cols: A H F G
|  -5 | -17 |  26 |   0 | = til
| -16 |   1 |   0 | -10 | = zad
| -10 | -17 |  28 |   0 | = kela
| -17 |  -9 |  28 |   0 | = gez
col: |  0 | 28 | 28 | -> F
perm: |   0 |  28 | -17 | -10 | -> kela
loc: | -9 | -> gez, 1
loc: | -5 | -> til, 0
loc: | 1 | -> zad, 1
perm: |   0 | -16 | -10 |   1 | -> zad

cols: L V U C
|  6 |  9 |  1 | -1 | = Gelod
| -1 |  9 | -1 | -1 | = tili
| 12 | 13 | -2 | 14 | = zof
perm: | 14 | 13 | -2 | 12 | -> zof
chg Gelod: |  6 |  9 |  1 | -2 | -> 3, | -1 |
loc: | 12 | -> zof, 0
col: |  6 | -1 | -> L
col: | -1 | -2 | -> U
perm: |  9 |  1 | -1 |  6 | -> Gelod
places tili: | -1 | -> 0 2 3

cols: Z X J K S
| -14 | -18 |   7 |   0 |   7 | : lomam
| -10 |   2 |   5 |   6 |  29 | : mup
| -15 | -16 |   5 |  39 | -14 | : tolof
|  11 |  16 |  16 |  -5 | -19 | : pakuf
|   7 | -18 |   8 | -28 | -11 | : Zabu
|  -3 |   3 | -45 |  39 |  -5 | : vaf
|  39 |  -3 |  -5 | -44 |   3 | : voti
perm: |   3 | -44 |  -5 |  -3 |  39 | -> voti
col: | -16 |  16 | -> X
chg vaf: |  -3 |   4 | -45 |  39 |  -5 | -> 1, | 3 |
col: | -28 |  39 | -> K
col: | -14 | -10 | -> Z
col: |   6 |  39 |  -5 | -28 |  39 | -44 | -> K

cols: T M Q Y P
|  35 |  41 | -43 |  46 |  10 | : kob
|  -6 | -37 |  39 |  38 |  42 | : niv
| -41 |  23 |  34 | -32 |  37 | : Bir
|  35 |  41 | -43 |  46 | -47 | : rito
|  -6 | -37 |  39 |  38 | -48 | : Gados
|  10 | -47 |   4 |  28 |  -9 | : lume
| 19 |  4 | 42 | 44 |  1 | : banu
loc: | -48 | -> Gados, 4
col: | -37 | -47 |   4 | -> M
col: | -32 |  46 |  38 |  28 |  44 | -> Y
places kob: | 41 | -> 1
q: | -41 |  23 |  34 | -32 |  37 | -> Bir
col: |  23 |  41 | -37 | -47 | -> M
chg Gados: |  -6 | -38 |  39 |  38 | -48 | -> 1, | -37 |

cols: Vano Mupek Boguk mava goson rog gige
| -2 |  8 | -1 | 32 |  4 | -1 |  5 | : solil
|  -1 | -14 | -24 |  42 |  -2 |  33 | -20 | : kir
|  33 | -14 | -14 | -13 | -14 |  33 | -20 | : Tapom
col: |   8 | -14 | -> Mupek
q: |  -1 | -14 | -24 |  42 |  -2 |  33 | -20 | -> kir
places Tapom: | 33 | -> 0 5
perm: |  33 | -13 | -14 | -20 |  33 | -14 | -14 | -> Tapom
q: | -2 |  8 | -1 | 32 |  4 | -1 |  5 | -> solil
col: | 32 | 42 | -> mava

cols: fila tid danem Neken gozuf zev Bodon dogig kes
|  -2 |   9 |   4 |  -2 | -15 | -11 |   6 |  -4 | -10 | = gipi
| -11 | -16 |  -4 | -17 |  -2 |   8 |   4 |  -7 |  13 | = fopem
|  20 |   3 |  15 |  11 |  -1 |   1 | -14 | -13 | -10 | = vas
|  13 |  13 |  14 |  -3 | -11 |  -4 |   1 |   4 |  -5 | = sesa
|  0 | 12 |  8 | -5 | -3 | -4 |  8 | 19 |  9 | = tazov
|  8 | 12 | -5 |  1 | -4 |  0 | 19 |  8 | -3 | = timim
|  -6 |   4 |  -5 | -18 |  -3 |  -7 |  -1 |   2 |   0 | = nadi
| -20 |   0 | -14 |   5 |  36 |  -7 |  10 |  56 | -15 | = setil
| 11 | -1 | 11 | -6 | 14 | 13 | -9 | 11 | 24 | = nasiz
chg nasiz: | 11 | -1 | 10 | -6 | 14 | 13 | -9 | 11 | 24 | -> 2, | 11 |
col: | -11 |   8 | -> zev
perm: |  9 | 19 |  8 | -4 | -3 | -5 |  8 | 12 |  0 | -> tazov
loc: | -16 | -> fopem, 1
loc: | -20 | -> setil, 0
chg nadi: |  -6 |   4 |  -5 | -17 |  -3 |  -7 |  -1 |   2 |   0 | -> 3, | -18 |
loc: | -18 | -> nadi, 3

cols: N D E W
|  1 |  7 | 11 |  4 | -> votaf
| -19 | -19 | -14 | -19 | -> lod
| -23 |  13 |   6 |   5 | -> fuv
| -17 | -18 | -24 | -17 | -> fif
| -49 |  27 | -49 | -49 | -> Nati
places Nati: | -49 | -> 0 2 3
places fif: | -18 | -> 1
places lod: | -19 | -> 0 1 3
places fif: | -24 | -> 2
places fuv: | 5 | -> 3

cols: tovo kotas Dapof nopi
| 16 | -3 | -3 | 28 | -> zotez
| 13 |  3 | -9 | 23 | -> vebe
| -11 | -22 |   4 | -18 | -> gizip
|  16 |   5 | -12 |  28 | -> tiguf
| 28 | -1 | 14 | 43 | -> biv
| -19 |  -1 |   2 | -32 | -> zutu
| 27 | 20 |  3 | 43 | -> zumu
| -12 |   9 |   3 | -22 | -> tagid
| -6 | 24 | -8 | -2 | -> Konut
loc: | 9 | -> tagid, 1
col: | -22 |   5 | -> kotas
loc: | -6 | -> Konut, 0

cols: Lilaz katot Gemin vosun posid zetos Vamu vinob
| -29 | -25 | -35 |  41 |  27 | -40 | -43 |  40 | = Nat
|  39 |  39 |  38 | -34 | -41 |  36 |  37 | -40 | = kerok
| -37 | -38 |  -3 | -31 |  41 |  36 |   4 |  14 | = Rula
| -41 | -39 | -35 | -22 |  38 |   1 | -34 |  37 | = dapiz
|  38 |  39 |  14 |  31 | -34 | -34 |   5 | -29 | = Lamu
| -36 | -29 |  36 |  36 |  35 | -36 | -42 |  32 | = bila
| -36 | -35 | -32 | -37 |  37 |  19 | -28 |  36 | = fibov
col: | -29 |  32 |  36 | -> vinob
places bila: | 36 | -> 2 3

cols: bav silot fudok bevu vev Gagil Sog diveg
|  6 | -3 | -3 | -3 |  6 |  6 | -3 |  6 | = vov
|   9 |  -3 |  -7 |   0 |   3 | -16 | -19 |   6 | = Loze
| -10 |  -6 |   6 |   9 |  -8 |  -6 | -24 | -12 | = kores
| -18 | -10 |  10 |  18 | -15 | -12 | -44 | -22 | = Vom
|  -7 |   9 |   3 | -18 |   0 |   6 | -16 |  -3 | = momeg
| -11 |   7 |   5 | -15 | -10 |   8 |  14 | -18 | = Tuvik
|  16 |   6 |  -9 | -15 |  13 |  10 |  36 |  18 | = zipod
places vov: | -3 | -> 1 2 3 6
col: |  18 | -18 | -15 | -15 | -> bevu
places Tuvik: | 5 | -> 2
perm: |  18 |  36 |  10 |  13 | -15 |  -9 |   6 |  16 | -> zipod
col: |  -6 | -10 |   9 | -> silot
col: |   3 |  -8 | -15 |   0 | -10 | -> vev
perm: |  -3 |  -7 |   9 |   3 | -18 |   0 |   6 | -16 | -> momeg

